Each row is followed by its class.
[  30 -226 -104  -33  262   64 -101 -140  179 -132   18  -16  118 -142
  -41   -4 -292  150  119  191  -29 -172  -14 -295 -121 -133 -164 -291
   57  -16    9 -106  -17  128 -203] => D
[-165  322  387   65 -173  345  -37 -274   84  109  -34 -174  314  445
 -156 -134 -305 -106 -204   29    1  301  116  113  327   67   30  -12
 -281 -106   91   51   47 -302  126] => V
[-142  -80    9   75 -251   78   38  -56 -214   45  -21 -177  289  153
  274   17  233  163  -93  -73  -49    8  124  -37  150   98   46  -37
 -275 -213 -171  140   97  -53  112] => T
[-312  105 -262 -238  382  404 -146 -153   31   21  -53 -158 -188  214
  -94 -111  199 -196  -93 -188   43 -421  307  297   11  115  209   20
  -45   95 -279 -120   59 -110  -88] => D
[ -38  146 -287  317  135  424  233  133  -47  422  -17 -140 -819   61
  -80  402   93    0 -176 -406   35 -228 -121  229 -143   54  370   75
  462 -157  315 -306  138 -420   70] => M
[  73  -87 -112 -174 -418 -238 -194  202  114 -424   47  189  172  -41
  -62 -213  -41   62  112  138    7 -459   43 -125 -461  105 -130  151
  -42  -76   42 -216   74 -101 -442] => E
[-421   -3 -305    7 -269  301   13 -184  123 -179  -42  150   21  732
  216  -99 -209  210 -135  -41  -23 -410  430   72  333 -177  171    4
   27  393  -99 -311   97 -158  173] => M
[ 195   76  389  394 -227  130  566 -141 -226  276  150 -237 -117  322
  564  190  524  317 -257 -421 -135 -266  294 -442 -371   11  101 -185
  131 -303   78  227   53  162  656] => T
[-160   99   64 -183 -484   50 -153  -96  183  146 -209 -324  416  -85
 -239    4  -44  -97  -93   80  -59  196 -224   -5  451 -106   12   25
 -163 -467  -98  -42 -233 -197 -126] => V
[-201   20  289  -82 -390  117 -169  -72 -297 -106  146 -184  462   64
  274 -121  314  340  115  -60  -19  -21 -132    8   21 -221   32  -99
   28 -218 -229  117   20  198  235] => M
[-161  -41   59 -259 -305   57 -160 -206 -103  241 -229  -44   50   19
 -269  -62   79  -68  133   99 -271 -152   42 -154   80  271  204 -131
  -44 -117 -343  -20   86 -245 -396] => M
[ -85  -32  129 -211  380   -7   14 -133   31  -85  -39 -224 -219 -169
 -127  -68  209   32 -200 -118 -145   -9    1   95 -234  250  300  171
   17  133  161  117   81   21 -202] => E
[-158  122  102  -34  -93  290  -12  -81  214   36   26   19  242  161
  -81   43 -123   -8  178   -8  -61 -117 -186  -47 -183 -330  194 -226
   34 -304  -34 -205   -4 -136  147] => E
[  30  240  302   62 -177  341  206  -95  124  170   75 -122 -157  179
  -55  -47  -16   28 -147 -158   20 -276  -25  167 -429  -38  360  -75
  194 -205  -23  -60   94 -104   -7] => P
[-308  105 -106  -42 -345  -39 -168  210 -220 -136  374 -228  283 -337
 -245   50  447  -72 -266 -277  -55  120 -356  230  137 -116   73  476
  241   56  306  -80 -143  206  214] => A
[ -77 -310  251  269  157  403  209  207   79   21  -27 -191 -123 -116
 -180  -13 -126   -5  -79  -49  397 -221 -256 -193  -94  288 -357  -26
 -177  170 -215  116  209  284   99] => A
[ -43  123  -20  236  -58  104  -20 -292   37 -191  -81  -73  -81  777
 -204  101 -103  215 -107   -2  231 -249   52  163  -42 -457  -79  424
  305   73  571 -114   75 -598  233] => P
[ 248 -478  -71  212  114  324  151  100   43   62  294  -54   81  171
   12 -138   27  345 -133   67  -85 -446   86 -551 -397  288   36 -178
   23  -43 -179  -70  281  -22   29] => P
[ 189  131  112 -112 -393  109  156 -123  -99  -84  -97  429  158  111
   22 -237 -251  344  285  154  -57 -330  -57 -169 -332 -119   71   55
  210 -175   31  297  251 -275   40] => P
[  76   72  291 -198  105   20  220 -379   39  202  -77  103 -342  -67
 -156 -147  113   64  232 -113 -312  -17 -192  129 -117  250  329  -35
  374 -318   41  231  288 -114   49] => V
[ -56 -261  633   96  819  -90 -251 -405  208  335   92  -95 -494   68
 -304  124   90 -124  604 -235 -381   93 -156 -188 -130  278 -212 -260
 -139 -295   54  206   58  283  186] => P
[-281  -12    5 -233   86   16   -4 -261   15  -53  -65  -47  -50   74
  -75  -83  132   52   18  -35 -151  -42  109  226  -98  109  578   70
   85  133   63   30  -51  -75   55] => E
[ 118  228  -62  -58  484  174 -126 -354   37  207 -204   89 -408  469
  181   -4 -302  287  116   36 -191 -175  119  -89   67 -252   51 -216
   73   49 -340   67  193 -334   47] => P
[  -3  -84  100  -45  161  422 -237   88   90  167 -110   11  -47 -115
 -163   77 -391  -72   77   93 -109   68 -203 -301 -184 -117    1 -109
 -161 -155 -304  -86  -60  171 -541] => Z
[ -25   15   51   39   51   28  -59 -222 -465    1  130  -53  209 -180
  266   88  208  220   -7   58    0  -13  128 -131 -171   72   29 -150
  -66  237 -132  193  138  268   23] => V
[-158 -232  198  -58 -631   76  165 -153  185  234   36  169  219  139
 -162 -389  456 -182  323 -288 -223 -332  114 -160    3  362  -49   -7
 -349 -173 -355  111  177  -93  131] => A
[-274  157  305  -97  316  199   30 -597  182  101 -189  -19 -343  165
   -3  -62  177  -29   55 -137 -239   46  143  313   99  285  409   40
  -28   19  129   83  202   65 -137] => A
[-351   14  155 -304  158 -111 -239 -304  -93 -152 -166 -255 -312   -8
 -199   48  131  154   35 -115 -254    5   17  321 -154   14  502  164
  359 -269  396  148  -32 -169 -127] => Z
[-404  123  463  -27 -320  246  100 -449  426  196 -269  -33   88  372
  -54 -268  -10 -337   11 -384 -152  295  321  179  272 -288  337 -328
 -296  -85 -127  -41  -34  -41  190] => V
[-231 -158  136   69 -232  -32  101  -74 -437  -32  -69 -251  249  -91
  209  -80  250    7 -181 -129  -70  207  166  -26    0  122  207  -30
 -109   41 -215  260   37  120   33] => V
[ 249  449  557    9  -27  195  240  127   -6 -412   45  160   49    4
  -25 -151 -155   70   -4  114  150 -246 -146  239 -534  -32  155  112
  481   77  326   21  -18  -65   84] => D
[-382   16  253 -464   36   42 -337 -281  120  -84   99 -202  -33  240
 -280 -276  171   -9 -156 -135 -361  170   27  585  269  171  500  174
    3 -154  -19   26  115  -44 -137] => T
[ 194   43  578 -326  824  -76 -315 -373  -90   38   63 -314 -254 -320
 -240   26 -211  144  130  143 -117  195 -121   28 -398  373  170 -223
  185  -94  237  195 -212  150 -199] => T
[  89   -6  310  312 -245  285  -15  410  153  -70   65  269  435 -134
 -392 -105  291 -299  184 -115  303 -118 -112 -247   57  -74 -533  178
 -370  144  200  170   70 -115  542] => A
[-175  -35  -35   54 -217  -19 -123 -149 -114  -60  135  -74  185    7
   89  -79  291   74   60  -42   -7   -7  149  115   39  -19   27   -8
  -62   23   55   76  136  -28   98] => E
[-276  300  109 -267  176  201  -81 -305  303 -161 -246  -48  138  292
 -171 -229 -134 -357 -242  -81  -81  -33  152  154  140 -124    3  336
 -228   63   39  -55  -14  -39 -407] => M
[-172  124  -24   55    8 -105   -1  -90 -222    4  -47  -52   66  -98
  215  129  305  -16  -99 -103 -185 -104  199  -56  -38 -135  132 -196
  -66  211 -303  110  109   95  127] => Z
[-290 -170 -252   49 -165  -48  -32  -76 -199   70 -128   17  129  177
  147   17  158 -120   79 -119 -155  -42  274 -195  129 -152  -18 -107
 -194  123 -380   33   17  -23   -2] => Z
[ -45  -18  326 -258 -378   74   14  -23   41 -254 -202  -40  245   61
 -153 -251 -106  187 -156  145 -215  -76  -12   18   36  104  295  335
   74   44   61  176 -143 -165 -264] => P
[  53   97   52  152 -177  -28  -18 -248 -152   61   34   48  223 -113
  363   40  229  187   58   86 -161  -20   58 -118    3  103   64  -12
 -190   -9 -161  134  117  196  -76] => V
[-106 -185   38  102 -345   22  -74 -123 -163   24   77 -101  301  -89
  237  -56  186  157  -59 -114 -227  -54  177 -204  -24   64   45  -51
 -248  -20 -153  103   23   98 -111] => T
[-288 -125 -116 -154 -225  -82 -168   17 -216 -135   39 -163  429  -40
  138  -97  353   39  -64   95  -96  -51  230   12  257   -1   48  -72
 -238  240 -365  119  -55  184  -33] => D
[-152   27  203 -377   76  -55  174 -242  -14   66   13   10 -214 -130
  -44 -106   37    5  137   75 -227  110   67  289 -195  274  518 -154
  296 -192  107  239   97  183 -212] => Z
[ 115 -232 -285   59   82 -309   66  140 -454  -71   84 -152  195 -293
  252   80  173  -32 -119   82 -102  129   56 -238  -90   70 -193  -46
  -13   68 -240   92  -17   46 -207] => E
[-204  175  184 -423  290   18 -118 -259  -27 -129   23   24 -327  176
 -272 -165   60  -51  167  -29 -188 -125   94  464  -60  362  263   76
  277 -100  215   61  178 -118 -161] => D
[-121 -173  -32  -23 -126  -98 -126  -37 -397 -126   31  -52  376   44
  174  -46   97  148   14   24 -145  -80  126 -241 -127 -100   28  -26
 -100  113 -309  137  -62   86    3] => P
[-357 -246 -147  257 -661  446  324 -140 -208   56 -116  -36 -307  477
  257   86  297  498  -77 -197 -124 -435  242  180  157  -67  543  366
  427 -233  193  255  128 -194  356] => D
[-190   49 -208 -140 -348  134 -145  -31  132  109 -338  167  -69  288
 -176 -163  -49 -249   99   57  -19  -45   70    6  130  233  176  206
 -224 -327 -201 -149  103 -198 -470] => A
[ -12  -56  238 -362  206  -25  230 -130   14  -61 -156   18 -192  291
 -167  -98   43 -190  -51   31 -129 -121  198  176 -193  353  240   40
   37  132  -31   -1   51 -129 -356] => T
[ -62 -128   44  -70 -117  189  197  -62 -334   25  -23   70  244  170
  112  -64  308   50   91   38   27 -218  122 -182 -223  -48  170  -60
   90  282 -277   63   44   41   27] => M
[-126  275 -364 -268 -407    1  106  206  375 -136  -25   91  294  223
 -129 -307   54  -49   52   69  209 -237 -314  273  372 -122  -89    8
  104 -300 -187 -250  265 -371  242] => A
[-231 -164  290  -18 -125  403  258   89 -474  -91 -193 -173  222  195
   -5 -222  258 -121 -232 -501 -136 -168  475 -440 -206   83  267 -118
  159  215 -106  132 -164 -252  479] => T
[-374   65  -13 -171  269 -340 -265 -511  201 -145 -109  -80 -390   -4
 -109   55  260  -19  184  105 -359 -102    6  527   89  360  386  298
   81  -21  257   11  176  150 -536] => D
[-385   60  311  -51  150  -56 -250  -35   37 -361 -210 -244  175   64
 -202   36   19 -189  142  -58   82   22 -158    4 -154 -348   64  130
  131   39  179  -61 -319   95  146] => E
[-483   45 -683 -192 -104   24 -270  199  157 -162 -269  -40  145   42
  -28   37   14   52  -96 -102 -227 -100 -229  148  490 -125  505  160
   32  -76 -165 -511  -94 -386  -12] => M
[-132  174 -399 -188  604  -33 -169 -253   17  160  -18 -187 -508  433
  148   53 -392   38  -56   11  -85 -165    6  269  106  -66 -106  -14
  -18 -127 -406  -48  108 -242 -193] => A
[-358  147  195  114 -899  103  -59  242  -56 -153  213  297  342  490
 -130   41  743   55  345 -124   94 -439   57  284   51 -100  258  555
   32  168  460    4 -121 -126  716] => M
[ 194   26   94  -22   79 -340 -198 -171   17 -235 -105 -126  190  -35
 -307   68  -93  -12 -359 -123   92   97 -113   63   -5 -239 -285  255
 -181  -58  146 -114 -149 -267   13] => P
[-168 -155  -62 -275 -575  172  -62   69    7   31  -65  -79  330  498
 -185 -259  116  -32   11 -226 -195 -265  -17 -197   12  -95  100  111
  -62 -186 -426 -335 -169 -348 -126] => P
[  -9   47   99  -35 -264  -34  210   -6 -403 -101  -66  -96  271   53
  223   63  210   87  -41  145  100  -55   71   43 -129 -124  135   54
  232   38  -15  143 -136  -31   -1] => M
[ 152  176   99 -164  278 -112   97 -420  -43   66  100  150 -429   78
   39   13    2  234  104   62 -399 -123 -132  360 -175  273  278  -21
  330 -255   57   80  511 -232 -223] => V
[-108  118  180  117 -628  -85  -53 -139  216 -276   32   35  308   -5
  272  110  246  494  -75   -1  217   -9   50  196  236 -169  127  -86
 -139 -300  398  -72   -8  327  464] => D
[ 364  133 -122  271  362  144   99 -201 -116  137 -107  355 -555 -217
  -17  194 -197  -43  139   45  -64  -62   17 -258  -84   -8 -192 -116
  537  -13  164   -8  293  -15  -49] => E
[ 139  -98  356 -306 -392  -79 -258  292 -285 -322   27 -180  436  -80
 -108 -411 -299  248  -73  312    3   -5  -13 -188 -114  376 -103   39
  -13 -147 -214  224 -150  -80 -268] => P
[-178  -62   -1 -159  332  154 -113 -525  106   57   43  183 -375  203
  -60 -108  198  149  235  -42 -277 -107  283  368  135  294  402  -90
  216 -233  241  102  442  -48   10] => P
[-558 -528  261 -150   -3  -37 -443   27  -49 -119  120 -110  -92   11
 -407 -190  216  -39  262 -124  -26  -62  107   65 -289 -124  293  -23
  -94  417  -57  250   43  332   90] => V
[  -2    7  333 -259  223 -202 -129 -275  -47 -186 -111   78 -174 -146
  -79 -104  -26  179   85   74 -169  -18   16  154 -372  205  395    3
   52  204   85  121  -18    9 -200] => A
[-351  -54 -350 -110  410  338 -167    3   34   72 -303   87 -192   95
 -367  192 -131 -396  152  -32 -111 -189   46 -105   84  273   48   10
 -139   49    3 -348   89 -331 -438] => A
[-326  183 -224  -71 -458  266  -80  474   10 -248  326   79   99  -67
  154   56  322  196 -234  -19 -138 -324 -168  553  252  177  401  325
   -8  247 -148 -253  125  242  -47] => D
